Here is a tiny trained network, its code and every weight. The questions are about switching its units off for an input and a target symbol, where a switched-off unit gives its printed mean instead of its output.

import numpy as np


def w(rows, s, z=0):
    codes = np.array(rows[::2]) - 128.0
    scale = np.full(codes.shape[1], s)
    scale[-1] = z or s
    return codes * scale


def f(y):
    return np.maximum(y, 0)


def softmax(a):
    e = np.exp(a - a.max(-1, keepdims=True))
    return e / e.sum(-1, keepdims=True)


def log_softmax(a):
    a = a - a.max(-1, keepdims=True)
    return a - np.log(np.exp(a).sum(-1, keepdims=True))


def net(x, mask):
    ids = ['ΓΛΨβεθξτω'.index(c) for c in x.split()]
    T = len(ids)
    res = E[ids] + P[:T]
    q, k, v = (res @ M[0].T for M in (Q, K, V))
    z = softmax(np.where(np.tri(T) > 0, q @ k.T / 4**0.5, -1e9)) @ v
    res = res + np.where(mask[0], z, O[0][:, -1]) @ O[0][:, :-1]
    y = f(res @ A[0][:, :-1].T + A[0][:, -1])
    res = res + np.where(mask[1:9], y, B[0][:, -1]) @ B[0][:, :-1]
    return log_softmax(res[-1] @ U[:, :-1].T + U[:, -1])


Q, K, V, O, A, B = {}, {}, {}, {}, {}, {}
E = w([
[143,209,210],'Γ',
[200,113,29],'Λ',
[88,139,134],'Ψ',
[164,83,250],'β',
[109,136,135],'ε',
[76,135,136],'θ',
[168,39,152],'ξ',
[120,138,134],'τ',
[193,207,107],'ω',
],0.014)
P = w([
[141,125,125],'0',
[95,131,112],'1',
[85,130,112],'2',
[154,128,133],'3',
[190,125,141],'4',
[125,122,125],'5',
[31,122,99],'6',
[154,130,130],'7',
[252,130,149],'8',
[158,126,131],'9',
[32,108,97],'10',
[152,125,131],'11',
],0.013)
Q[0] = w([
[207,121,181],'head 0',
[141,131,113],'head 0',
[2,133,67],'head 0',
[148,183,163],'head 0',
],0.008)
K[0] = w([
[8,147,98],'head 0',
[113,127,156],'head 0',
[255,139,170],'head 0',
[73,100,97],'head 0',
],0.0092)
V[0] = w([
[215,126,162],'head 0',
[174,84,9],'head 0',
[114,50,163],'head 0',
[122,180,121],'head 0',
],0.011)
O[0] = w([
[254,149,171,86],'head 0',
[198,83,53,7],'head 0',
[126,29,157,108],'head 0',
[100,222,122,160],'head 0',
],0.0087,0.0021)
A[0] = w([
[156,139,90,104],'neuron 0',
[149,223,2,254],'neuron 1',
[62,154,46,213],'neuron 2',
[66,36,40,252],'neuron 3',
[228,144,152,119],'neuron 4',
[134,142,160,76],'neuron 5',
[113,31,242,92],'neuron 6',
[94,124,185,144],'neuron 7',
],0.0079,0.0062)
B[0] = w([
[97,58,128,138],'neuron 0',
[127,185,70,255],'neuron 1',
[52,108,90,228],'neuron 2',
[95,28,121,235],'neuron 3',
[53,112,132,151],'neuron 4',
[117,73,134,131],'neuron 5',
[254,184,173,175],'neuron 6',
[109,121,163,192],'neuron 7',
],0.0086,0.0065)
U = w([
[102,215,178,24],'Γ',
[207,83,1,73],'Λ',
[99,104,104,166],'Ψ',
[205,132,180,103],'β',
[127,110,99,31],'ε',
[84,94,116,255],'θ',
[202,35,110,225],'ξ',
[136,118,94,2],'τ',
[185,203,54,162],'ω',
],0.01,0.0035)

Each question gives the input, a string of symbols that net reads in full, and the target symbol t.
The units are the heads (4 rows each of Q, K, V and O) and the neurons (one row each of A and B). Each row of codes is followed by its name. A weight is (code - 128) times the scale printed after its matrix; where a second scale follows, it is the last column's (O, A, B and U).
mask holds one flag per unit, heads first, then neurons. A switched-off unit (its flag False) gives its mean, the last column of its rows in O or B, instead of its output. The means were averaged over made-up inputs and are rounded, as every weight is.
A unit's drop is (log p(t) with every unit on - log p(t) with that unit switched off) / (log p(t) with every unit on - log p(t) with every unit switched off).
The circuit of an input: a set's keep is (log p(t) with only the set's units on - log p(t) with every unit switched off) / (log p(t) with every unit on - log p(t) with every unit switched off). Starting from all 9 units, units are removed one at a time, each time the one whose removal leaves the highest keep (on an exact tie, the one counted first), for as long as the keep stays at least 0.8.
units of the circuit, in order: the units of the circuit, biggest drop first
most important unit: the unit with the biggest drop
top k neurons: the k neurons with the biggest drops, biggest first
drop when u is switched off: that unit's drop, to one decimal
input ξ θ ε, target ξ: most important unit	head 0
input Ψ Γ Λ Γ ω Λ Γ, target ω: units of the circuit, in order	(head 0; neuron 1)
input Ψ θ θ Ψ Γ θ β, target β: units of the circuit, in order	(neuron 6; neuron 2)
input θ Λ θ θ Γ ω ω ε β ω τ, target β: units of the circuit, in order	(head 0; neuron 6)
input θ Γ θ β ξ Ψ θ, target ξ: units of the circuit, in order	(head 0; neuron 6)
input Ψ Γ β Γ θ θ, target Γ: units of the circuit, in order	(head 0; neuron 3)
input Λ ω ω θ, target ω: top 2 neurons	(neuron 1; neuron 3)
input Ψ θ θ ε Ψ Λ θ Λ ξ ξ θ, target ξ: drop when head 0 is switched off	1.1
input θ Ψ θ Γ θ θ τ Λ β ε θ, target β: drop when head 0 is switched off	1.5
input β ξ ε, target β: drop when neuron 2 is switched off	0.1
input θ θ θ θ Λ Λ ξ, target ξ: units of the circuit, in order	(head 0; neuron 3)
